Here is a tiny trained network, its code and every weight. The questions are about switching its units off for an input and a class, where a switched-off unit gives its printed mean instead of its output.

import numpy as np


def w(rows, s, z=0):
    codes = np.array(rows[::2]) - 128.0
    scale = np.full(codes.shape[1], s)
    scale[-1] = z or s
    return codes * scale


def f(y):
    return np.maximum(y, 0)


def log_softmax(a):
    a = a - a.max(-1, keepdims=True)
    return a - np.log(np.exp(a).sum(-1, keepdims=True))


def net(x, mask):
    res = np.array(x, float).reshape(1, 6) / 4 @ E
    y = f(res @ A[0][:, :-1].T + A[0][:, -1])
    res = res + np.where(mask, y, B[0][:, -1]) @ B[0][:, :-1]
    return log_softmax(res[-1] @ U[:, :-1].T + U[:, -1])


A, B = {}, {}
E = w([
[95,149,148,106,191,176],'x0',
[141,118,122,138,101,106],'x1',
[147,41,234,188,160,93],'x2',
[119,77,168,65,32,217],'x3',
[254,128,147,16,146,79],'x4',
[39,54,103,72,143,64],'x5',
],0.0091)
A[0] = w([
[95,85,158,63,66,170,77],'n0',
[113,93,148,119,46,176,20],'n1',
[140,159,108,160,161,73,3],'n2',
[132,86,178,119,94,164,115],'n3',
[98,161,104,99,135,156,66],'n4',
[168,130,122,90,101,108,88],'n5',
[120,117,61,158,199,103,71],'n6',
[112,131,90,153,153,78,55],'n7',
[125,120,96,113,86,66,138],'n8',
[93,107,126,87,185,88,134],'n9',
[79,87,98,89,119,116,89],'n10',
[118,134,159,109,71,114,62],'n11',
[98,93,98,114,128,58,187],'n12',
[140,135,37,63,120,152,98],'n13',
[105,75,105,121,97,97,117],'n14',
[182,182,173,187,114,182,147],'n15',
[43,132,86,219,74,174,79],'n16',
[169,157,121,148,55,156,173],'n17',
[191,138,137,175,87,131,133],'n18',
[140,135,122,155,126,81,124],'n19',
[94,170,15,106,85,145,52],'n20',
[129,99,81,108,92,180,116],'n21',
[140,38,245,134,142,107,123],'n22',
[232,110,113,31,156,111,134],'n23',
[138,147,88,112,74,111,140],'n24',
],0.012,0.0048)
B[0] = w([
[140,254,141,121,119,127,205],'n0',
[136,226,195,157,109,87,184],'n1',
[128,227,198,149,122,125,164],'n2',
[120,191,168,167,144,16,182],'n3',
[49,123,110,227,193,129,166],'n4',
[136,116,194,127,78,160,168],'n5',
[182,165,181,111,97,78,182],'n6',
[168,183,171,84,140,86,165],'n7',
[111,98,131,109,134,146,176],'n8',
[180,127,111,82,134,170,197],'n9',
[190,174,61,59,186,175,184],'n10',
[119,185,168,140,126,151,149],'n11',
[136,158,55,47,98,128,207],'n12',
[122,49,104,244,156,88,199],'n13',
[123,139,3,92,170,179,178],'n14',
[86,149,21,34,218,143,208],'n15',
[226,36,224,113,37,247,248],'n16',
[103,130,94,89,151,99,192],'n17',
[123,98,34,52,157,137,179],'n18',
[97,142,181,119,129,101,161],'n19',
[116,78,173,205,222,101,217],'n20',
[107,175,146,162,170,61,179],'n21',
[121,59,53,185,208,66,241],'n22',
[182,50,200,150,76,178,245],'n23',
[88,81,66,147,146,41,173],'n24',
],0.0067,0.012)
U = w([
[202,85,195,140,69,184,77],'0',
[86,98,137,208,160,67,56],'1',
[151,252,197,132,102,65,78],'2',
[128,154,65,53,135,169,59],'3',
[116,131,149,126,110,115,254],'4',
[123,136,140,128,113,119,224],'5',
],0.011,0.0097)

Each question gives the input, the list of numbers given to net, and the class t.
The units are the neurons (one row each of A and B). Each row of codes is followed by its name. A weight is (code - 128) times the scale printed after its matrix; where a second scale follows, it is the last column's (A, B and U).
mask holds one flag per neuron, in row order. A switched-off neuron (its flag False) gives its mean, the last column of its row in B, instead of its output. The means were averaged over made-up inputs and are rounded, as every weight is.
A unit's drop is (log p(t) with every unit on - log p(t) with that unit switched off) / (log p(t) with every unit on - log p(t) with every unit switched off).
The circuit of an input: a set's keep is (log p(t) with only the set's units on - log p(t) with every unit switched off) / (log p(t) with every unit on - log p(t) with every unit switched off). Starting from the 12 units with the biggest drops (on a tie, the unit counted first), units are removed one at a time, each time the one whose removal leaves the highest keep (on an exact tie, the one counted first), for as long as the keep stays at least 0.8.
circuit, biggest first: the units of the circuit, biggest drop first
k most important neurons: the k neurons with the biggest drops, biggest first
drop when u is switched off: that unit's drop, to one decimal
input [2,-6,-8,4,5,4], class 1: most important neuron => n13
input [4,-4,-7,-2,6,6], class 1: 2 most important neurons => n13, n16
input [-1,2,-2,4,5,-6], class 3: 2 most important neurons => n15, n16
input [-5,1,5,3,4,1], class 1: 3 most important neurons => n22, n16, n3
input [6,-3,7,-7,8,3], class 0: 2 most important neurons => n23, n9
input [-4,4,0,-8,6,4], class 2: 2 most important neurons => n16, n2
input [1,-4,-1,6,-1,-6], class 2: 2 most important neurons => n1, n3
input [-5,4,-3,5,0,5], class 2: 2 most important neurons => n0, n1
input [7,-8,7,-5,-3,8], class 3: 2 most important neurons => n9, n12
input [6,-2,-8,-6,6,8], class 1: 4 most important neurons => n13, n20, n16, n4
input [-7,8,-7,8,-5,7], class 2: 3 most important neurons => n0, n1, n21
input [4,-5,0,4,6,-7], class 3: 4 most important neurons => n15, n16, n18, n17
input [4,3,-6,-6,-1,1], class 1: 2 most important neurons => n20, n13
input [-8,5,5,-8,-1,-5], class 2: circuit, biggest first => n2
input [-4,7,-8,3,6,1], class 1: circuit, biggest first => n13, n20
input [4,-4,1,5,3,5], class 2: circuit, biggest first => n0, n3
input [7,0,7,-2,-3,8], class 3: circuit, biggest first => n9, n12, n10
input [0,-4,3,6,0,8], class 3: circuit, biggest first => n14, n10
input [-5,-2,-7,-1,-5,7], class 1: drop when n16 is switched off => -0.6
input [-6,1,2,7,1,1], class 2: drop when n1 is switched off => 0.1
input [-8,-3,-8,-3,8,0], class 0: circuit, biggest first => n23
input [-2,-6,-4,-1,-7,1], class 0: drop when n16 is switched off => 1.1
